[128 = 0]
[128 121 155 143 119 126 127 108 121 108 124 106 118 141 110 183 154 121
 116 120 130 114 132  88 124 132 129  79 119 119 136 125 138 161 146 141
 105 131 137 130 120 118 141 124 128 102 118 128 128 115 133  87  98] : <19> > <33>
[125 151 176 124 118 114  84 132 148  93 107  93 108 126 123 195 155 133
  91 105 112 124 149 106 129 135  93 100 146 119 203 138 115 162 126 146
  98 145 130 130 130  86 116 158 151 127 146 109 109 130 135  92  86] : <13> > <37>
[122 120 137 131 124 119 128 134 126 143 157 137 126 116  95 214 152 133
 137  95 135 111 107  88 118 131 138  81 146 136  84 142 119 155 126 126
 105 147 141 121 111 126 120 124  97 100 141 145 134 133 144  93 101] : <13> > <30>
[130 131 135 135 133 126 117 133 117 126 141 109 111 147  93 190 141 127
 133 133 120 113 139  79 129 123 131  52 145 127 116 130 119 149 123 129
  89 124 146 125 118 122 144 102 133  87 142 146  98 142 123 132 135] : <19> > <33>
[ 97 159 159 104 117 117  91 110 117 103  94 100 107 143  99 206 103 145
 129 162 115 116 162   4 115  92 141   4 164 114 132 163 116 141  84 143
  34 138 158 135 108  84 144 117 153  37 147 154  50 187 126 110 144] : <19> > <27>
[141 131 128 133 124 123 110 125 133 113 116 118 120 130 127 155 128 120
 122 124 110 145 140  99 131 124 115  88 138 108 149 129 130 116 134 130
 112 124 141 132 121  97 144 115 136 126 124 143 126 135 127 108 115] : <19> > <27>
[130 134 177 122 109 121 126 134 123 126 128 106  99 131  85 170 173 129
 113  84 127 156 127 100 117 104 110  96 139 122  81 143 120 157 124 131
  80 135 166 129 121 114 125 124 127  73 143 140 118 160 130  81 104] : <13> > <37>
[110 119 164 124 120 133 131 118 121 132 144 112  98 129 114 164 137 122
 127  97 111 126 129 101 124 126 125  81 134 108  85 134 128 144 110 143
 115 137 144 149 111 127 130 154 116  89 125 110 147 137 166 101 110] : <19> > <33>
[136 165 140 112 132 140 129 130 139 112 114 105 130 131  94 191 124 146
 137 133 115 130 151  58 122 110 159  52 141 123 130 139 136 144 113 132
  54 139 144 129 116  81 138 111 150 108 136 156  93 162 155  93 148] : <13> > <30>
[122 112 174 124 120 121 121 107 112 117 130 116  91 122 100 172 144 134
 122  93 114 138 142  63 124 125 133  77 137 131  87 146 119 140 128 152
  28 120 130 122 106 139 144 126 140  87 136 132 103 145 134 102 124] : <19> > <33>
[128 122 176 132 113 141 126 136 133 122 138 108  99 139 113 208 174 146
 103  81 119 127 129 107 125 147 124  81 109 150 119 129 122 181 126 150
  96 117 143 129 118 120 114 130 131  91 121 144 137 114 142  62  64] : <13> > <37>
[124 110 198 131 125 125 141 130 113 122 151  97  60 148  74 158 167 126
 123  80 122 119 126  97 110 134 112  77 129 125  48 149 127 152 133 148
 127 151 141 142 125 148  97 124 131  31 136 137 101 150 159  63 100] : <13> > <37>
[132 145 187 130 117 168 111 107 134 108 126 117 106 147 110 203 193 133
 118  68 123 123 142 122 134 143 108 117 123 113 161 128  98 159 125 153
 116 159 138 129 165 118 144 126 127 114 135 119 121 137 139  78  69] : <13> > <37>
[142 130 127 133 126 127 111  92 124 117 119 131  90 128 125 156 148 129
  99 128 123 143 129  97 133 137 142  99 129 139 160 105 131 135 141 140
 122 151 115 131 124 111 144 132 140 173 125 141 147 119 130  94 125] : <19> > <33>
[124 139 147 131 123 115 127 127 108 127 151 119 113 142 146 123 147 122
 125 112 141 125 102 114 126 126 123  95 143 131 118 128 112 128 137 132
 134 125 139 138 114 141 141 126 125 101 143 132 114 132 122 118 130] : <19> > <27>
[120 121 156 140 130 120 121 114 122 111 145 110 106 139 109 189 114 123
 117 100 118 149 119  82 120 131 127  71 144 130 120 139 133 148 127 142
 113 128 165 138 117 131 138 111 124  86 150 142 112 127 150 100  89] : <19> > <33>
[124 153 146 113 124 121 125 125 132 155 128 154 120 124  95 177  66 131
 123 105 120 121 128  88 127 134 147 122 136 129 126 114 118 134 123 135
  86 151 141 132 112  96 114 133 144 117 140 134 108 141 142  84 125] : <13> > <30>

[106 161 142 135  86 147 116 125 137 128 124 114 107 138 123 129 142 126
 110 102 123  71 119 117 124 148 128 134 133 136 149 121 137 131 153 131
 132 115  74 103 134 114 111 124 116 124 131 136  79 136  94 194 137] : [25] > <231>
[108 160 132 151  99 107 141 117 141 125 100 120 138 141 123  96 141 131
 133 111 129 120 135 117 121 140 124 115 123 132 162 117 142 112 140 111
 130 106  68 142 129 134  77 129 121 135 128 142  33 123  96  94 135] : [23] > <238>
[117 163 127 125 107 119 124 117 133 134  91 113 133 145 134  95 141 134
 145 121 127 125 124 115 128 141 114 133 124 111 125 118 131 131 130 119
 134 113  65 139 130 140  90 140 121 147 132 126  49 127  54  77 121] : [23] > <238>
[125 137 155 140  98 125 148 113 136 133  88 130 140 136 133  93 144 145
 126 143 129 142 138 129 121 155 110 129 120 125 145 125 132 114 142 111
 132 101  88 139 123 109  58 134 125 147 125 125  16 137  83  99 128] : [23] > <238>
[128 173 146 145  93 114 118 115 150 127  88 114 110 137 126  78 149 131
 141 118 127 116 134 125 117 151 121 129 124 123 141 106 132  77 132 109
 131 101  94 152 135 131  87 120 124 141 125 136  15 147 110 107 139] : [23] > <255>
[147 195 152 140 161 129 112 139 145 125 121 135 123 128 121 116 136 138
 129 103 132 131 124 128 132 151 160 150 128 147 111 131 122  92 124 129
 141 133 155 157 123 131 108 135 125 139 133 150 157 146 175 182 125] : [30] > <246>
[116 147 152 130  78 104 141 115 127 131  96 123 116 130 134 105 135 158
 133 153 127 145 140 127 120 137 119 125 123 127 152 134 132 128 137 112
 118 101 105 132 133 109  94 134 128 128 128 117  31 145  92  88 131] : [23] > <230>
[112 142 141 134 105 103 157 111 134 127 105 128 150 143 131 102 134 132
 130 144 128 139 135 117 127 140 117 119 121 123 142 127 142 140 130 115
 126 122  74 138 121 125 106 140 126 135 125 140  39 118  75  88 121] : [23] > <238>
[119 164 123 157 101 131 125 128 143 125 103 116 136 138 124 113 140 144
 134 107 131 120 129 136 131 139 126 137 124 126 121 118 134 106 132 118
 142 117  96 130 131 141  75 134 122 143 127 143  35 131 138 123 136] : [23] > <238>
[131 185 148 143 118 118 135 143 136 120 131 126 133 141 121 135 133 148
 124 129 127 143 137 123 140 136 164 145 125 130 110 137 139 138 117 125
 126 130 148 134 111 124 103 144 130 133 127 161 104 131 171 167 142] : [30] > <251>
[154 191 169 155 157 125 138 132 149 113 136 138 117 126 107 133 133 136
 125 144 136 131 129 112 131 139 162 139 125 139 113 130 126 102 112 123
 125 161 195 153 122 121 110 124 137 131 124 166 139 139 224 215 160] : [30] > <246>
[ 99 188 128 140 106 133 145 131 138 133 112 108 143 133 121 163 129 145
 108  95 121 102 137 134 125 136 125 129 135 149 151 134 140 135 162 124
 143 148  77 108 123 104 105 132  85 118 128 138  37 132 132 186 118] : [25] > <231>
[122 151 139 128 128 138 129 133 135 133 118 127 129 133 130 160 129 133
 121 121 125  99 130 126 128 139 138 130 129 143 141 125 117 146 159 134
 134 152  92 120 135 101  73 131 119 128 130 138 125 115 116 177 130] : [25] > <233>
[119 110 140 147  86 120 146 114 136 127 106 121 146 129 136 111 144 134
 113 125 127 111 136 123 128 163 103 125 118 124 148 112 142 123 153 117
 130  92  76 121 128 108  69 137 117 144 126 126  17 124 114 122 131] : [23] > <238>
[143 239 144 153 147 130 133 136 150 126 123 126 136 145 106 139 132 157
 137  96 133 128 121 123 144 133 166 160 121 146  98 131 127 107 111 129
 147 173 153 151 119 152  95 137 123 135 128 184 130 145 214 191 150] : [30] > <246>
[111 150 137 123 101 141 155 118 125 137 119 119 148 150 121 173 118 134
 111 176 123 105 133 125 135 123 103 134 130 133 121 126 128 159 147 138
 137 168 100 102 129 130  91 127 123 120 125 122  49 126  86 161 134] : [25] > <245>
[109 166 120 129 106 141 131 119 141 125 102  96 120 126 112 152 127 114
 124 105 123  77 129 136 120 121 106 126 136 128 152 124 132 139 143 120
 135 163  64 102 142 109 131 113 103 116 126 139  18 115 112 180 134] : [25] > <231>
[115 153 131 142  76 121 148 122 132 133 112 113 129 135 121 148 133 138
 118  94 126  85 130 116 127 146 121 133 134 142 159 125 137 131 154 121
 136 137  70 111 134 101 112 127 116 120 124 137  59 125 127 169 133] : [25] > <231>
[106 188 142 129 100 133 133 126 127 127 110 105 126 149 129 156 134 127
 117 148 115  82 130 125 130 133 128 136 142 126 145 125 136 176 156 135
 120 132  76 106 134  94  86 136 115 129 131 142  57 126  85 199 136] : [25] > <233>
[123 198 135 124  95 130 122 124 129 129 106 104 111 134 122 141 130 142
 134 123 121 105 132 136 128 133 122 151 136 115 127 132 133 150 135 129
 119 134 107 116 135  92 115 134 112 132 130 125  57 157 126 174 128] : [25] > <233>
[117 171 145 140 120 130 150 124 125 124 120 116 135 131 119 172 122 132
 122 150 124  99 137 122 131 129 120 138 131 127 136 129 136 159 147 130
 124 163 118 113 132  91  97 133 116 125 125 140  68 128 153 201 139] : [25] > <233>
[117 177 140 127  86 132 136 119 124 134 103 114 127 145 125 162 130 141
 128 147 124  84 131 131 132 143 110 149 131 132 123 121 132 140 147 124
 130 154  97 116 146 110  84 129 117 134 127 124  37 139 118 166 126] : [25] > <233>
[163 156 163 153 159 134 139 127 143 124 133 147 134 134 120 125 138 136
 128 137 136 124 122 110 137 158 151 152 120 137 112 124 116 112 126 133
 143 154 168 153 130 123  77 133 137 143 121 148 184 139 194 185 150] : [30] > <246>
[128 152 143 146  86  94 144 112 130 120 104 121 123 129 125  94 140 145
 146 126 132 140 135 117 127 139 133 136 122 115 146 125 140 127 116 107
 113 111 102 141 129 113 109 133 129 137 126 143  43 133 124  90 148] : [23] > <230>
[111 151 133 121  87 141 144 116 121 133 113 104 132 143 126 183 119 128
 111 165 122  58 131 122 129 130  93 135 134 138 138 117 130 157 161 135
 132 162  85  95 150 109  92 121 115 120 116 117  32 127  95 181 127] : [25] > <245>
[121 149 142 134  83  94 149 104 118 136  98 128 132 133 135  97 135 158
 132 146 125 150 140 127 119 138 106 131 126 127 152 132 139 118 137 111
 112  88 122 145 130 113 104 139 126 137 127 103  45 169 121  66 121] : [23] > <230>
[126 111 148 139 115 134 136 121 146 127  97 138 132 135 137 103 140 127
 129 126 133 124 130 104 121 149 137 112 121 133 156 113 119 135 143 120
 131 123  58 135 129 119  67 125 131 134 127 149  97  90  69 104 135] : [23] > <238>
[106 118 131 114  89 151 144 128 131 135 114 120 143 136 126 172 119 137
 101 166 123 116 143 141 132 126 116 123 127 141 115 128 136 155 137 128
 138 144  89  85 135 126  99 125 125 121 124 134  12 103  84 155 117] : [25] > <245>
[158 181 168 144 172 133 131 127 147 125 117 143 131 132 124 121 135 131
 131 135 134 131 124 120 133 156 142 157 121 131 108 126 116 105 123 131
 141 164 161 163 127 115  83 135 131 144 127 143 158 140 185 183 141] : [30] > <246>
